Here is a tiny trained network, its code and every weight. The questions are about switching its units off for an input and a target symbol, where a switched-off unit gives its printed mean instead of its output.

import numpy as np


def w(rows, s, z=0):
    codes = np.array(rows[::2]) - 128.0
    scale = np.full(codes.shape[1], s)
    scale[-1] = z or s
    return codes * scale


def f(y):
    return y / 2 * (1 + np.tanh(0.7978845608 * (y + 0.044715 * y**3)))


def softmax(a):
    e = np.exp(a - a.max(-1, keepdims=True))
    return e / e.sum(-1, keepdims=True)


def log_softmax(a):
    a = a - a.max(-1, keepdims=True)
    return a - np.log(np.exp(a).sum(-1, keepdims=True))


def net(x, mask):
    ids = ['βεζημξτφ'.index(c) for c in x.split()]
    T = len(ids)
    res = E[ids] + P[:T]
    q, k, v = (res @ M[0].T for M in (Q, K, V))
    z = softmax(np.where(np.tri(T) > 0, q @ k.T / 3**0.5, -1e9)) @ v
    res = res + np.where(mask[0], z, O[0][:, -1]) @ O[0][:, :-1]
    y = f(res @ A[0][:, :-1].T + A[0][:, -1])
    res = res + np.where(mask[1:25], y, B[0][:, -1]) @ B[0][:, :-1]
    return log_softmax(res[-1] @ U[:, :-1].T + U[:, -1])


Q, K, V, O, A, B = {}, {}, {}, {}, {}, {}
E = w([
[166,65,120,50],'β',
[68,180,125,76],'ε',
[226,60,117,59],'ζ',
[157,144,152,104],'η',
[101,179,128,98],'μ',
[84,5,212,143],'ξ',
[247,192,125,115],'τ',
[170,154,209,212],'φ',
],0.016)
P = w([
[115,84,21,146],'0',
[133,117,88,102],'1',
[138,133,130,79],'2',
[147,142,166,66],'3',
[151,143,201,57],'4',
[152,149,226,45],'5',
[159,149,254,43],'6',
],0.0087)
Q[0] = w([
[194,243,253,112],'head 0',
[204,119,197,13],'head 0',
[185,87,38,154],'head 0',
],0.011)
K[0] = w([
[119,155,234,9],'head 0',
[161,157,223,138],'head 0',
[72,120,57,185],'head 0',
],0.015)
V[0] = w([
[66,141,219,188],'head 0',
[167,249,117,135],'head 0',
[250,64,109,142],'head 0',
],0.013)
O[0] = w([
[115,99,5,122,204],'head 0',
[84,200,160,181,151],'head 0',
[42,178,140,15,254],'head 0',
],0.013,0.0056)
A[0] = w([
[106,128,140,78,93],'neuron 0',
[116,109,153,118,49],'neuron 1',
[97,145,198,104,124],'neuron 2',
[134,77,136,103,61],'neuron 3',
[32,184,48,215,138],'neuron 4',
[181,255,12,106,130],'neuron 5',
[172,94,128,232,136],'neuron 6',
[152,161,110,147,101],'neuron 7',
[70,61,162,168,146],'neuron 8',
[146,236,63,70,131],'neuron 9',
[6,142,127,190,50],'neuron 10',
[173,102,148,201,7],'neuron 11',
[13,152,155,169,103],'neuron 12',
[111,154,125,142,106],'neuron 13',
[98,102,157,137,70],'neuron 14',
[182,160,91,96,101],'neuron 15',
[48,195,98,210,148],'neuron 16',
[134,144,135,101,112],'neuron 17',
[177,157,174,101,121],'neuron 18',
[124,113,185,102,53],'neuron 19',
[45,186,113,135,64],'neuron 20',
[132,132,154,102,56],'neuron 21',
[227,103,119,116,113],'neuron 22',
[166,50,194,166,55],'neuron 23',
],0.016,0.012)
B[0] = w([
[156,101,162,154,204],'neuron 0',
[73,171,142,120,129],'neuron 1',
[150,134,78,82,248],'neuron 2',
[67,132,135,114,172],'neuron 3',
[77,187,100,140,192],'neuron 4',
[138,38,136,113,217],'neuron 5',
[120,79,165,74,145],'neuron 6',
[79,118,104,138,130],'neuron 7',
[158,127,107,160,156],'neuron 8',
[110,184,106,153,252],'neuron 9',
[127,128,125,41,151],'neuron 10',
[71,123,3,128,132],'neuron 11',
[153,130,140,168,197],'neuron 12',
[86,133,119,101,140],'neuron 13',
[74,160,105,128,126],'neuron 14',
[103,173,129,140,146],'neuron 15',
[169,141,221,149,202],'neuron 16',
[120,111,144,140,164],'neuron 17',
[147,117,111,93,207],'neuron 18',
[102,138,133,192,176],'neuron 19',
[65,79,90,143,183],'neuron 20',
[99,140,155,160,151],'neuron 21',
[136,142,133,159,165],'neuron 22',
[114,202,173,146,143],'neuron 23',
],0.037,0.014)
U = w([
[173,154,129,110,196],'β',
[80,111,170,83,48],'ε',
[168,190,79,254,24],'ζ',
[209,173,177,202,189],'η',
[156,126,222,156,82],'μ',
[175,39,137,244,255],'ξ',
[117,215,142,106,54],'τ',
[122,158,177,251,133],'φ',
],0.0071,0.0055)

Each question gives the input, a string of symbols that net reads in full, and the target symbol t.
The units are the heads (3 rows each of Q, K, V and O) and the neurons (one row each of A and B). Each row of codes is followed by its name. A weight is (code - 128) times the scale printed after its matrix; where a second scale follows, it is the last column's (O, A, B and U).
mask holds one flag per unit, heads first, then neurons. A switched-off unit (its flag False) gives its mean, the last column of its rows in O or B, instead of its output. The means were averaged over made-up inputs and are rounded, as every weight is.
A unit's drop is (log p(t) with every unit on - log p(t) with that unit switched off) / (log p(t) with every unit on - log p(t) with every unit switched off).
The circuit of an input: a set's keep is (log p(t) with only the set's units on - log p(t) with every unit switched off) / (log p(t) with every unit on - log p(t) with every unit switched off). Starting from the 12 units with the biggest drops (on a tie, the unit counted first), units are removed one at a time, each time the one whose removal leaves the highest keep (on an exact tie, the one counted first), for as long as the keep stays at least 0.8.
units of the circuit, in order: the units of the circuit, biggest drop first
unit that matters most: the unit with the biggest drop
top k neurons: the k neurons with the biggest drops, biggest first
drop when u is switched off: that unit's drop, to one decimal
input φ β β ζ η φ, target η: top 2 neurons -> [neuron 5; neuron 16]
input φ φ τ φ η ξ ζ, target φ: top 3 neurons -> [neuron 2; neuron 15; neuron 22]
input ζ ε ε ξ, target φ: units of the circuit, in order -> [head 0; neuron 23; neuron 2]
input φ τ ζ μ, target ζ: top 4 neurons -> [neuron 5; neuron 12; neuron 2; neuron 19]
input ζ β τ η φ τ, target ξ: top 2 neurons -> [neuron 5; neuron 20]
input τ ζ β, target ζ: units of the circuit, in order -> [neuron 2; head 0; neuron 19; neuron 12]
input ξ τ φ μ β ξ β, target φ: top 4 neurons -> [neuron 22; neuron 2; neuron 15; neuron 3]
input μ φ ξ φ η μ, target η: units of the circuit, in order -> [head 0; neuron 16; neuron 3]
input ζ η β, target β: top 2 neurons -> [neuron 2; neuron 16]
input ζ ε φ φ φ ξ ε, target ξ: top neuron -> [neuron 2]
input ζ μ μ τ, target ξ: top 4 neurons -> [neuron 20; neuron 5; neuron 12; neuron 4]
input φ φ ε ξ, target ξ: units of the circuit, in order -> [neuron 9; neuron 8]
input ξ φ φ β φ μ ζ, target ξ: top 2 neurons -> [neuron 5; neuron 4]
input ζ β ζ ε, target ζ: top 2 neurons -> [neuron 5; neuron 19]
input ξ τ τ ε τ ξ τ, target ζ: units of the circuit, in order -> [neuron 9]
input φ φ ξ ξ ζ, target φ: top 3 neurons -> [neuron 15; neuron 22; neuron 2]
input φ μ ε μ, target ε: units of the circuit, in order -> [neuron 6; head 0]
input φ μ β φ, target β: units of the circuit, in order -> [neuron 2; head 0; neuron 18]
input ξ μ φ, target μ: units of the circuit, in order -> [head 0; neuron 16; neuron 6]
input μ τ ξ, target ζ: unit that matters most -> neuron 12
input ε φ ξ ζ ζ ξ, target φ: units of the circuit, in order -> [neuron 19; neuron 5]
input φ ξ ε β, target φ: drop when neuron 21 is switched off -> -0.2
